Below are the code and all the weights of a small trained network. Each question names an input and a class and asks about switching units off, where a switched-off unit gives its printed mean instead of its output.

import numpy as np


def w(rows, s, z=0):
    codes = np.array(rows[::2]) - 128.0
    scale = np.full(codes.shape[1], s)
    scale[-1] = z or s
    return codes * scale


def norm(h):
    return h / np.sqrt((h * h).mean(-1, keepdims=True) + 1e-5)


def f(y):
    return y / 2 * (1 + np.tanh(0.7978845608 * (y + 0.044715 * y**3)))


def log_softmax(a):
    a = a - a.max(-1, keepdims=True)
    return a - np.log(np.exp(a).sum(-1, keepdims=True))


def net(x, mask):
    res = np.array(x, float).reshape(1, 7) / 4 @ E
    u = 0
    for l in range(3):
        y = f(norm(res) @ A[l][:, :-1].T + A[l][:, -1])
        res = res + np.where(mask[u : u + 8], y, B[l][:, -1]) @ B[l][:, :-1]
        u += 8
    return log_softmax(norm(res)[-1] @ U[:, :-1].T + U[:, -1])


A, B = {}, {}
E = w([
[85,179,254,189,119],'x0',
[129,201,90,86,245],'x1',
[89,145,162,94,91],'x2',
[195,155,103,227,117],'x3',
[38,188,54,205,111],'x4',
[55,132,157,178,233],'x5',
[24,70,130,135,126],'x6',
],0.0073)
A[0] = w([
[127,134,99,99,118,71],'0.n0',
[173,66,74,189,152,20],'0.n1',
[253,120,144,50,64,15],'0.n2',
[144,225,111,236,166,44],'0.n3',
[144,177,132,161,88,58],'0.n4',
[45,136,131,161,20,3],'0.n5',
[109,186,10,86,181,107],'0.n6',
[121,160,143,114,100,55],'0.n7',
],0.012,0.0055)
B[0] = w([
[126,49,59,140,138,123],'0.n0',
[122,4,145,164,187,148],'0.n1',
[214,108,183,53,109,226],'0.n2',
[120,241,167,185,153,223],'0.n3',
[167,169,113,154,74,141],'0.n4',
[45,89,132,166,55,196],'0.n5',
[63,160,2,76,175,253],'0.n6',
[156,52,119,191,116,113],'0.n7',
],0.015,0.0054)
A[1] = w([
[181,124,54,40,83,115],'1.n0',
[75,123,76,109,45,135],'1.n1',
[43,161,177,90,202,78],'1.n2',
[245,118,133,45,81,7],'1.n3',
[152,179,94,201,155,106],'1.n4',
[151,102,119,191,186,86],'1.n5',
[181,32,92,166,175,24],'1.n6',
[75,106,126,140,2,3],'1.n7',
],0.017,0.0035)
B[1] = w([
[98,114,138,21,123,252],'1.n0',
[57,113,184,209,155,228],'1.n1',
[196,98,116,168,204,240],'1.n2',
[237,76,170,69,92,254],'1.n3',
[137,194,91,105,95,198],'1.n4',
[151,86,78,137,53,145],'1.n5',
[153,74,58,166,53,161],'1.n6',
[73,53,163,253,139,228],'1.n7',
],0.024,0.0076)
A[2] = w([
[96,43,107,94,94,55],'2.n0',
[37,77,178,154,121,39],'2.n1',
[102,161,152,138,164,68],'2.n2',
[213,41,183,109,185,11],'2.n3',
[168,92,199,36,91,3],'2.n4',
[130,223,193,112,6,12],'2.n5',
[4,110,92,9,131,37],'2.n6',
[184,189,229,203,70,63],'2.n7',
],0.016,0.0032)
B[2] = w([
[156,153,49,153,83,189],'2.n0',
[102,120,164,156,80,226],'2.n1',
[164,130,91,131,91,151],'2.n2',
[137,101,203,103,192,253],'2.n3',
[165,96,132,77,59,247],'2.n4',
[115,207,130,79,45,173],'2.n5',
[3,89,112,61,163,226],'2.n6',
[100,165,185,83,63,213],'2.n7',
],0.028,0.0077)
U = w([
[72,107,213,251,91,177],'0',
[152,77,40,172,63,1],'1',
[177,91,198,152,242,63],'2',
[203,63,192,28,76,148],'3',
[31,108,81,57,166,186],'4',
[138,223,59,178,198,95],'5',
[129,236,163,129,50,189],'6',
],0.019,0.0025)

Each question gives the input, the list of numbers given to net, and the class t.
The units are the neurons (one row each of A and B). Each row of codes is followed by its name. A weight is (code - 128) times the scale printed after its matrix; where a second scale follows, it is the last column's (A, B and U).
mask holds one flag per neuron, layer by layer. A switched-off neuron (its flag False) gives its mean, the last column of its row in B, instead of its output. The means were averaged over made-up inputs and are rounded, as every weight is.
A unit's drop is (log p(t) with every unit on - log p(t) with that unit switched off) / (log p(t) with every unit on - log p(t) with every unit switched off).
The circuit of an input: a set's keep is (log p(t) with only the set's units on - log p(t) with every unit switched off) / (log p(t) with every unit on - log p(t) with every unit switched off). Starting from the 12 units with the biggest drops (on a tie, the unit counted first), units are removed one at a time, each time the one whose removal leaves the highest keep (on an exact tie, the one counted first), for as long as the keep stays at least 0.8.
circuit, biggest first: the units of the circuit, biggest drop first
most important unit: the unit with the biggest drop
top k neurons: the k neurons with the biggest drops, biggest first
k most important neurons of layer l: the k neurons of layer l with the biggest drops, biggest first
drop when u is switched off: that unit's drop, to one decimal
input [5,-1,1,-8,0,5,4], class 2: most important unit => 1.n2
input [2,3,3,-7,3,0,-8], class 4: top 3 neurons => (0.n6, 0.n3, 1.n3)
input [3,-1,-3,6,7,7,8], class 6: circuit, biggest first => (0.n3, 1.n4)
input [7,-6,-5,8,8,7,5], class 6: circuit, biggest first => (0.n3, 1.n4)
input [0,7,4,5,4,1,-7], class 5: top 2 neurons => (0.n6, 0.n3)
input [-3,1,-4,3,3,1,6], class 1: circuit, biggest first => (0.n1, 1.n6)
input [-1,-4,-5,-2,8,-1,-5], class 0: top 2 neurons => (0.n5, 1.n1)
input [-4,5,-1,-5,5,5,-8], class 4: top 2 neurons => (0.n6, 2.n6)
input [1,-1,7,-3,-7,7,-3], class 2: top 2 neurons => (0.n2, 1.n2)
input [7,-4,-6,2,-4,-3,4], class 0: top 2 neurons => (0.n2, 1.n7)
input [-1,-2,0,0,5,4,-7], class 5: top 2 neurons => (0.n6, 1.n3)
input [8,0,3,6,-5,1,4], class 6: 3 most important neurons of layer 1 => (1.n3, 1.n0, 1.n7)
input [1,-1,4,-2,6,7,1], class 0: 4 most important neurons of layer 0 => (0.n5, 0.n2, 0.n6, 0.n1)
input [4,-1,2,4,-3,5,4], class 2: circuit, biggest first => (1.n2)
input [6,8,-1,1,4,1,-7], class 5: 2 most important neurons of layer 1 => (1.n2, 1.n3)
input [-6,0,-8,-3,6,-7,2], class 4: drop when 2.n2 is switched off => 0.0
input [-3,5,0,-7,1,2,6], class 4: drop when 0.n3 is switched off => 0.1
input [3,-4,-4,3,-7,8,0], class 2: drop when 0.n1 is switched off => 0.2
input [-7,2,-5,8,-5,0,1], class 1: 2 most important neurons of layer 1 => (1.n6, 1.n5)
input [-4,-2,5,1,-5,7,1], class 2: most important unit => 0.n2
